Here is a tiny trained network, its code and every weight. The questions are about switching its units off for an input and a target symbol, where a switched-off unit gives its printed mean instead of its output.

import numpy as np


def w(rows, s, z=0):
    codes = np.array(rows[::2]) - 128.0
    scale = np.full(codes.shape[1], s)
    scale[-1] = z or s
    return codes * scale


def norm(h):
    return h / np.sqrt((h * h).mean(-1, keepdims=True) + 1e-5)


def softmax(a):
    e = np.exp(a - a.max(-1, keepdims=True))
    return e / e.sum(-1, keepdims=True)


def log_softmax(a):
    a = a - a.max(-1, keepdims=True)
    return a - np.log(np.exp(a).sum(-1, keepdims=True))


def net(x, mask):
    ids = ['ΓΦΨαβθμσ'.index(c) for c in x.split()]
    T = len(ids)
    res = E[ids] + P[:T]
    u = 0
    for l in range(3):
        r = norm(res)
        for j in range(2):
            rows = slice(2 * j, 2 * j + 2)
            q, k, v = (r @ M[l][rows].T for M in (Q, K, V))
            z = softmax(np.where(np.tri(T) > 0, q @ k.T / 2**0.5, -1e9)) @ v
            o = O[l][rows]
            res = res + np.where(mask[u + j], z, o[:, -1]) @ o[:, :-1]
        u += 2
    return log_softmax(norm(res)[-1] @ U[:, :-1].T + U[:, -1])


Q, K, V, O = {}, {}, {}, {}
E = w([
[100,135,111,149,140,101],'Γ',
[196,154,178,255,8,115],'Φ',
[104,144,73,81,76,101],'Ψ',
[148,138,62,113,139,117],'α',
[103,90,90,93,112,165],'β',
[102,144,99,91,105,93],'θ',
[153,72,96,137,151,73],'μ',
[115,140,105,111,113,70],'σ',
],0.0096)
P = w([
[70,180,221,219,141,185],'0',
[254,228,28,91,189,109],'1',
[229,204,46,94,193,93],'2',
[203,171,44,110,198,70],'3',
[177,142,57,130,188,70],'4',
[184,119,64,129,170,77],'5',
[162,106,90,139,172,65],'6',
[189,93,67,146,181,62],'7',
[168,73,89,152,166,70],'8',
[171,65,98,161,149,60],'9',
[163,58,85,158,138,44],'10',
],0.0036)
Q[0] = w([
[119,172,97,84,225,2],'0.h1',
[183,250,55,140,88,12],'0.h1',
[90,72,40,220,150,79],'0.h2',
[110,55,14,187,51,162],'0.h2',
],0.0058)
K[0] = w([
[166,116,171,229,83,114],'0.h1',
[149,138,156,153,64,196],'0.h1',
[143,110,139,255,117,101],'0.h2',
[168,117,122,184,89,123],'0.h2',
],0.0099)
V[0] = w([
[145,196,64,209,85,233],'0.h1',
[27,40,114,133,162,122],'0.h1',
[2,124,75,148,235,58],'0.h2',
[232,174,158,248,76,74],'0.h2',
],0.0042)
O[0] = w([
[175,101,103,244,169,120,170],'0.h1',
[139,75,117,30,140,208,110],'0.h1',
[182,143,81,65,146,116,178],'0.h2',
[184,131,184,137,2,163,253],'0.h2',
],0.0058,0.0046)
Q[1] = w([
[115,190,223,204,96,182],'1.h1',
[182,157,46,119,56,107],'1.h1',
[167,97,76,52,165,123],'1.h2',
[190,252,192,194,1,143],'1.h2',
],0.0088)
K[1] = w([
[163,83,5,25,121,149],'1.h1',
[99,102,186,149,96,223],'1.h1',
[42,167,140,122,121,186],'1.h2',
[237,2,143,159,96,131],'1.h2',
],0.0091)
V[1] = w([
[238,91,78,151,44,82],'1.h1',
[140,247,200,191,178,73],'1.h1',
[119,251,115,187,37,254],'1.h2',
[160,96,119,193,207,207],'1.h2',
],0.007)
O[1] = w([
[115,192,96,166,58,152,254],'1.h1',
[254,136,196,183,128,87,69],'1.h1',
[17,128,160,86,34,105,91],'1.h2',
[170,60,98,118,91,84,75],'1.h2',
],0.0092,0.0045)
Q[2] = w([
[129,224,91,255,62,122],'2.h1',
[186,102,38,164,47,108],'2.h1',
[93,192,111,163,67,97],'2.h2',
[49,134,55,74,199,62],'2.h2',
],0.0092)
K[2] = w([
[111,20,112,152,78,189],'2.h1',
[154,111,128,254,34,154],'2.h1',
[86,99,159,93,178,176],'2.h2',
[168,127,138,209,74,178],'2.h2',
],0.011)
V[2] = w([
[50,96,4,171,2,129],'2.h1',
[111,169,112,251,211,31],'2.h1',
[53,188,199,95,78,26],'2.h2',
[231,199,140,63,62,208],'2.h2',
],0.0063)
O[2] = w([
[210,167,35,72,84,149,254],'2.h1',
[116,218,92,222,197,2,156],'2.h1',
[137,151,141,63,161,71,131],'2.h2',
[184,157,189,92,148,242,167],'2.h2',
],0.0087,0.0045)
U = w([
[53,124,48,88,90,251,159],'Γ',
[132,3,48,121,170,131,134],'Φ',
[101,109,201,167,50,170,118],'Ψ',
[146,230,227,69,160,184,72],'α',
[206,28,202,51,107,124,143],'β',
[18,89,172,222,149,153,255],'θ',
[221,178,14,229,179,129,57],'μ',
[67,184,57,40,153,21,20],'σ',
],0.0065,0.0048)

Each question gives the input, a string of symbols that net reads in full, and the target symbol t.
The units are the heads (2 rows each of Q, K, V and O). Each row of codes is followed by its name. A weight is (code - 128) times the scale printed after its matrix; where a second scale follows, it is the last column's (O and U).
mask holds one flag per head, layer by layer. A switched-off head (its flag False) gives its mean, the last column of its rows in O, instead of its output. The means were averaged over made-up inputs and are rounded, as every weight is.
A unit's drop is (log p(t) with every unit on - log p(t) with that unit switched off) / (log p(t) with every unit on - log p(t) with every unit switched off).
The circuit of an input: a set's keep is (log p(t) with only the set's units on - log p(t) with every unit switched off) / (log p(t) with every unit on - log p(t) with every unit switched off). Starting from all 6 units, units are removed one at a time, each time the one whose removal leaves the highest keep (on an exact tie, the one counted first), for as long as the keep stays at least 0.8.
units of the circuit, in order: the units of the circuit, biggest drop first
unit that matters most: the unit with the biggest drop
heads that matter: for each layer, one digit per head in row order, 1 if its drop is at least 0.15 and else 0, layers parted by /
drop of u: that unit's drop, to one decimal
input Ψ μ Ψ Ψ Γ μ θ Ψ, target σ: units of the circuit, in order -> 0.h2, 1.h2, 2.h2
input μ μ θ Ψ α β α, target Γ: units of the circuit, in order -> 0.h1, 1.h1
input θ μ Ψ, target θ: heads that matter -> 01 / 10 / 10
input θ μ β σ μ σ α σ μ μ Γ, target θ: unit that matters most -> 0.h2
input α α θ μ μ Γ α Φ Ψ, target μ: units of the circuit, in order -> 0.h1, 1.h2
input σ θ μ α μ μ θ, target α: units of the circuit, in order -> 0.h1, 1.h1, 2.h2, 1.h2
input Ψ μ α α μ, target σ: heads that matter -> 01 / 11 / 00
input α σ Ψ β μ θ σ β, target μ: heads that matter -> 11 / 10 / 10
input Γ α μ σ Ψ θ Ψ μ α, target β: units of the circuit, in order -> 1.h2, 1.h1, 0.h1
input α μ μ σ Ψ θ α μ β, target μ: units of the circuit, in order -> 0.h1, 0.h2, 2.h1, 1.h1
input Ψ μ Γ, target σ: units of the circuit, in order -> 1.h2, 0.h2, 2.h2
input Γ Γ σ α θ, target β: units of the circuit, in order -> 1.h2, 1.h1, 0.h1
input σ θ α Ψ, target α: units of the circuit, in order -> 1.h1, 2.h2, 1.h2
input θ β σ μ α α, target θ: heads that matter -> 01 / 10 / 10
input β α θ Φ Φ μ β σ β Φ, target Γ: units of the circuit, in order -> 1.h1
input Ψ μ μ μ μ β θ β σ, target σ: heads that matter -> 01 / 11 / 01
input β Ψ θ μ Γ θ σ α, target Φ: units of the circuit, in order -> 0.h2, 1.h1, 2.h2
input β Ψ α Γ Γ μ μ μ, target Φ: drop of 0.h1 -> 0.2
input β Ψ θ β, target Φ: drop of 2.h1 -> 0.0
input μ α μ α, target Γ: drop of 1.h1 -> 0.3
input μ μ θ θ, target Γ: unit that matters most -> 0.h1
